Here is a tiny trained network, its code and every weight. The questions are about switching its units off for an input and a target symbol, where a switched-off unit gives its printed mean instead of its output.

import numpy as np


def w(rows, s, z=0):
    codes = np.array(rows[::2]) - 128.0
    scale = np.full(codes.shape[1], s)
    scale[-1] = z or s
    return codes * scale


def norm(h):
    return h / np.sqrt((h * h).mean(-1, keepdims=True) + 1e-5)


def f(y):
    return np.maximum(y, 0)


def softmax(a):
    e = np.exp(a - a.max(-1, keepdims=True))
    return e / e.sum(-1, keepdims=True)


def log_softmax(a):
    a = a - a.max(-1, keepdims=True)
    return a - np.log(np.exp(a).sum(-1, keepdims=True))


def net(x, mask):
    ids = ['ΛΣΦαβεζηξτψω'.index(c) for c in x.split()]
    T = len(ids)
    res = E[ids] + P[:T]
    u = 0
    for l in range(3):
        r = norm(res)
        for j in range(2):
            rows = slice(2 * j, 2 * j + 2)
            q, k, v = (r @ M[l][rows].T for M in (Q, K, V))
            z = softmax(np.where(np.tri(T) > 0, q @ k.T / 2**0.5, -1e9)) @ v
            o = O[l][rows]
            res = res + np.where(mask[u + j], z, o[:, -1]) @ o[:, :-1]
        u += 2
        y = f(norm(res) @ A[l][:, :-1].T + A[l][:, -1])
        res = res + np.where(mask[u : u + 4], y, B[l][:, -1]) @ B[l][:, :-1]
        u += 4
    return log_softmax(norm(res)[-1] @ U[:, :-1].T + U[:, -1])


Q, K, V, O, A, B = {}, {}, {}, {}, {}, {}
E = w([
[105,153,170],'Λ',
[180,134,158],'Σ',
[173,113,182],'Φ',
[251,47,100],'α',
[137,102,115],'β',
[178,136,157],'ε',
[114,118,83],'ζ',
[160,174,112],'η',
[48,57,140],'ξ',
[162,147,135],'τ',
[160,165,119],'ψ',
[129,81,213],'ω',
],0.023)
P = w([
[104,136,3],'0',
[237,81,155],'1',
[211,43,160],'2',
[197,95,124],'3',
[184,104,130],'4',
[114,111,84],'5',
[75,115,90],'6',
[148,171,139],'7',
],0.0022)
Q[0] = w([
[107,192,173],'0.h1',
[112,136,131],'0.h1',
[123,159,253],'0.h2',
[152,157,134],'0.h2',
],0.0038)
K[0] = w([
[107,115,116],'0.h1',
[53,215,123],'0.h1',
[140,254,228],'0.h2',
[158,104,120],'0.h2',
],0.0045)
V[0] = w([
[197,143,72],'0.h1',
[131,131,240],'0.h1',
[96,147,254],'0.h2',
[123,211,216],'0.h2',
],0.008)
O[0] = w([
[222,22,141,166],'0.h1',
[107,147,54,254],'0.h1',
[75,254,97,205],'0.h2',
[5,212,81,161],'0.h2',
],0.0083,0.0029)
A[0] = w([
[112,100,188,123],'0.n1',
[186,166,254,88],'0.n2',
[138,162,152,188],'0.n3',
[113,150,168,2],'0.n4',
],0.01,0.0086)
B[0] = w([
[159,84,172,167],'0.n1',
[158,178,47,238],'0.n2',
[86,186,158,253],'0.n3',
[254,8,252,128],'0.n4',
],0.0063,0.0052)
Q[1] = w([
[109,107,207],'1.h1',
[128,116,94],'1.h1',
[203,200,173],'1.h2',
[150,252,177],'1.h2',
],0.012)
K[1] = w([
[200,177,239],'1.h1',
[111,16,190],'1.h1',
[37,40,20],'1.h2',
[1,61,46],'1.h2',
],0.007)
V[1] = w([
[47,97,1],'1.h1',
[163,193,106],'1.h1',
[78,77,145],'1.h2',
[72,124,59],'1.h2',
],0.0093)
O[1] = w([
[254,37,209,4],'1.h1',
[198,88,40,230],'1.h1',
[4,71,169,121],'1.h2',
[53,20,209,106],'1.h2',
],0.006,0.0028)
A[1] = w([
[58,191,83,105],'1.n1',
[254,56,82,49],'1.n2',
[170,81,154,2],'1.n3',
[77,150,173,176],'1.n4',
],0.0078,0.0049)
B[1] = w([
[137,171,87,242],'1.n1',
[105,118,254,212],'1.n2',
[156,184,144,132],'1.n3',
[193,185,156,252],'1.n4',
],0.0099,0.0036)
Q[2] = w([
[179,116,156],'2.h1',
[110,196,141],'2.h1',
[30,102,99],'2.h2',
[247,124,154],'2.h2',
],0.012)
K[2] = w([
[200,23,187],'2.h1',
[55,168,158],'2.h1',
[43,144,2],'2.h2',
[255,110,230],'2.h2',
],0.01)
V[2] = w([
[114,254,214],'2.h1',
[26,114,37],'2.h1',
[58,69,18],'2.h2',
[11,153,147],'2.h2',
],0.0075)
O[2] = w([
[117,2,49,255],'2.h1',
[119,192,224,45],'2.h1',
[236,150,149,26],'2.h2',
[125,213,37,77],'2.h2',
],0.0098,0.0039)
A[2] = w([
[2,119,151,1],'2.n1',
[3,152,234,27],'2.n2',
[47,88,91,63],'2.n3',
[49,81,64,1],'2.n4',
],0.0089,0.0047)
B[2] = w([
[233,205,251,217],'2.n1',
[213,253,184,218],'2.n2',
[216,207,14,254],'2.n3',
[255,97,144,231],'2.n4',
],0.0058,0.0027)
U = w([
[46,197,113,112],'Λ',
[182,137,96,2],'Σ',
[149,173,56,77],'Φ',
[225,46,204,82],'α',
[114,53,181,151],'β',
[234,146,58,169],'ε',
[103,2,222,200],'ζ',
[193,64,111,33],'η',
[136,219,242,247],'ξ',
[150,84,104,22],'τ',
[163,72,112,21],'ψ',
[69,174,68,73],'ω',
],0.012,0.0062)

Each question gives the input, a string of symbols that net reads in full, and the target symbol t.
The units are the heads (2 rows each of Q, K, V and O) and the neurons (one row each of A and B). Each row of codes is followed by its name. A weight is (code - 128) times the scale printed after its matrix; where a second scale follows, it is the last column's (O, A, B and U).
mask holds one flag per unit, layer by layer, with each layer's heads first. A switched-off unit (its flag False) gives its mean, the last column of its rows in O or B, instead of its output. The means were averaged over made-up inputs and are rounded, as every weight is.
A unit's drop is (log p(t) with every unit on - log p(t) with that unit switched off) / (log p(t) with every unit on - log p(t) with every unit switched off).
The circuit of an input: a set's keep is (log p(t) with only the set's units on - log p(t) with every unit switched off) / (log p(t) with every unit on - log p(t) with every unit switched off). Starting from the 12 units with the biggest drops (on a tie, the unit counted first), units are removed one at a time, each time the one whose removal leaves the highest keep (on an exact tie, the one counted first), for as long as the keep stays at least 0.8.
circuit, biggest first: the units of the circuit, biggest drop first
unit that matters most: the unit with the biggest drop
k most important neurons: the k neurons with the biggest drops, biggest first
which heads matter: for each layer, one digit per head in row order, 1 if its drop is at least 0.15 and else 0, layers parted by /
input Φ ε ε ζ Φ, target ζ: which heads matter	00 / 00 / 01
input ξ ξ ξ α ψ ξ Φ, target ξ: which heads matter	00 / 01 / 00
input ξ ξ ε ε τ ζ Σ, target ζ: unit that matters most	1.h1
input η ξ ξ, target ξ: 3 most important neurons	(1.n4 2.n3 2.n4)
input Σ Φ ω ε Φ ξ ω, target ξ: which heads matter	01 / 01 / 10
input ε ε ε ζ ε ε ξ, target ε: circuit, biggest first	(2.h2 1.h2)
input ξ ξ ε, target ξ: which heads matter	00 / 11 / 00
input ω ζ ξ Σ, target ξ: circuit, biggest first	(0.h2 2.h1)
input τ ε ε ζ Σ, target ζ: which heads matter	00 / 01 / 01
input ζ ζ Φ, target ζ: which heads matter	01 / 00 / 01
input ε ξ ξ, target ξ: which heads matter	00 / 00 / 10
input α ξ Φ ε ξ Φ, target ξ: 2 most important neurons	(1.n4 0.n2)
input ε ε ε ξ ε Φ ξ η, target ξ: 3 most important neurons	(1.n4 0.n2 2.n1)
input ε Φ ω ε ε ζ, target ζ: which heads matter	00 / 10 / 01
input α ε η ξ ξ ψ, target ξ: unit that matters most	1.h1
input Φ ε ξ Λ ε, target Λ: which heads matter	01 / 01 / 01
input Σ ψ ε Φ Φ Φ ζ ε, target ζ: which heads matter	00 / 11 / 01
input α ε α ξ η, target ξ: which heads matter	00 / 00 / 11
input ψ α β Φ ξ τ, target ξ: 2 most important neurons	(2.n1 1.n4)
input ε α ψ ψ ε, target α: circuit, biggest first	(2.h2)
input ε ε ξ ξ β ε ξ, target ε: which heads matter	01 / 00 / 01
input ε Φ ε ξ ψ, target ξ: 2 most important neurons	(1.n4 0.n2)
input ε ε ε η ξ Σ α, target α: 2 most important neurons	(1.n2 0.n3)
